Below are the code and all the weights of a small trained network. Each question names an input and a class and asks about switching units off, where a switched-off unit gives its printed mean instead of its output.

import numpy as np


def w(rows, s, z=0):
    codes = np.array(rows[::2]) - 128.0
    scale = np.full(codes.shape[1], s)
    scale[-1] = z or s
    return codes * scale


def f(y):
    return y / 2 * (1 + np.tanh(0.7978845608 * (y + 0.044715 * y**3)))


def log_softmax(a):
    a = a - a.max(-1, keepdims=True)
    return a - np.log(np.exp(a).sum(-1, keepdims=True))


def net(x, mask):
    res = np.array(x, float).reshape(1, 8) / 4 @ E
    y = f(res @ A[0][:, :-1].T + A[0][:, -1])
    res = res + np.where(mask, y, B[0][:, -1]) @ B[0][:, :-1]
    return log_softmax(res[-1] @ U[:, :-1].T + U[:, -1])


A, B = {}, {}
E = w([
[129,124,126,126,128],'x0',
[180,222,52,36,130],'x1',
[255,108,178,148,114],'x2',
[144,141,100,168,255],'x3',
[125,125,124,125,126],'x4',
[129,129,130,128,128],'x5',
[127,133,131,130,126],'x6',
[141,176,53,224,68],'x7',
],0.0041)
A[0] = w([
[140,177,83,218,75,115],'N0',
[136,136,115,108,124,58],'N1',
[116,92,139,72,15,107],'N2',
[118,103,181,52,165,95],'N3',
[149,166,98,86,129,125],'N4',
[127,125,128,121,124,34],'N5',
[129,96,104,117,121,253],'N6',
[241,117,161,146,117,106],'N7',
[119,114,180,64,160,101],'N8',
[125,125,133,139,127,39],'N9',
[164,168,77,65,130,107],'N10',
[5,147,81,107,143,105],'N11',
[161,170,83,69,128,99],'N12',
[92,49,161,202,125,120],'N13',
[144,113,89,158,244,103],'N14',
],0.012,0.0058)
B[0] = w([
[142,76,50,53,220,194],'N0',
[116,85,121,176,151,102],'N1',
[149,202,67,250,147,199],'N2',
[127,71,44,84,177,168],'N3',
[83,119,165,134,133,158],'N4',
[133,89,109,180,154,93],'N5',
[117,206,157,48,79,253],'N6',
[220,55,176,149,78,193],'N7',
[127,86,58,95,162,159],'N8',
[127,89,118,176,157,94],'N9',
[47,96,189,154,143,173],'N10',
[254,52,192,148,84,199],'N11',
[55,91,177,161,144,164],'N12',
[16,110,210,135,148,202],'N13',
[140,216,71,221,115,176],'N14',
],0.025,0.0045)
U = w([
[22,75,217,166,158,60],'0',
[246,36,173,152,68,75],'1',
[132,74,9,57,211,68],'2',
[143,219,66,253,118,81],'3',
[122,178,155,66,86,244],'4',
[132,178,145,71,90,255],'5',
],0.0064,0.0029)

Each question gives the input, the list of numbers given to net, and the class t.
The units are the neurons (one row each of A and B). Each row of codes is followed by its name. A weight is (code - 128) times the scale printed after its matrix; where a second scale follows, it is the last column's (A, B and U).
mask holds one flag per neuron, in row order. A switched-off neuron (its flag False) gives its mean, the last column of its row in B, instead of its output. The means were averaged over made-up inputs and are rounded, as every weight is.
A unit's drop is (log p(t) with every unit on - log p(t) with that unit switched off) / (log p(t) with every unit on - log p(t) with every unit switched off).
The circuit of an input: a set's keep is (log p(t) with only the set's units on - log p(t) with every unit switched off) / (log p(t) with every unit on - log p(t) with every unit switched off). Starting from the 12 units with the biggest drops (on a tie, the unit counted first), units are removed one at a time, each time the one whose removal leaves the highest keep (on an exact tie, the one counted first), for as long as the keep stays at least 0.8.
circuit, biggest first: the units of the circuit, biggest drop first
top k neurons: the k neurons with the biggest drops, biggest first
drop of u: that unit's drop, to one decimal
input [2,-1,5,-2,-4,0,3,-8], class 2: circuit, biggest first	(N3)
input [-6,6,0,-1,0,3,0,5], class 0: circuit, biggest first	(N10; N12)
input [-8,4,8,-6,8,4,0,-5], class 1: top 2 neurons	(N7; N14)
input [0,0,-6,-7,3,3,-6,-7], class 2: top 2 neurons	(N3; N8)
input [2,-4,-2,6,6,1,2,8], class 2: top 2 neurons	(N0; N2)
input [-8,0,-3,-2,-7,-7,2,-8], class 2: top 2 neurons	(N3; N8)
input [-1,0,-2,-4,1,-3,-7,-2], class 3: top 4 neurons	(N2; N0; N13; N7)
input [-2,-5,4,-8,1,3,-1,-6], class 3: top 2 neurons	(N2; N0)
input [2,-7,-8,-8,-7,-4,1,8], class 1: top 2 neurons	(N11; N10)
input [-1,5,-8,-8,-7,2,1,6], class 1: top 2 neurons	(N11; N14)
input [-1,4,7,8,-8,6,3,-5], class 3: top 3 neurons	(N14; N11; N0)
input [5,0,-2,8,7,3,-3,-4], class 3: top 2 neurons	(N14; N0)
input [1,6,-1,-8,-8,-8,-5,-7], class 3: top 2 neurons	(N2; N0)
input [-6,8,2,4,4,1,-1,0], class 0: circuit, biggest first	(N10)
input [-1,3,-5,3,-7,-6,5,-6], class 2: top 2 neurons	(N3; N8)
input [1,3,-6,-4,-7,-4,4,-6], class 1: drop of N14	0.1
input [-5,8,-2,8,-3,8,-4,-7], class 0: drop of N12	0.8
input [-7,-8,6,1,5,5,6,3], class 0: drop of N6	0.0
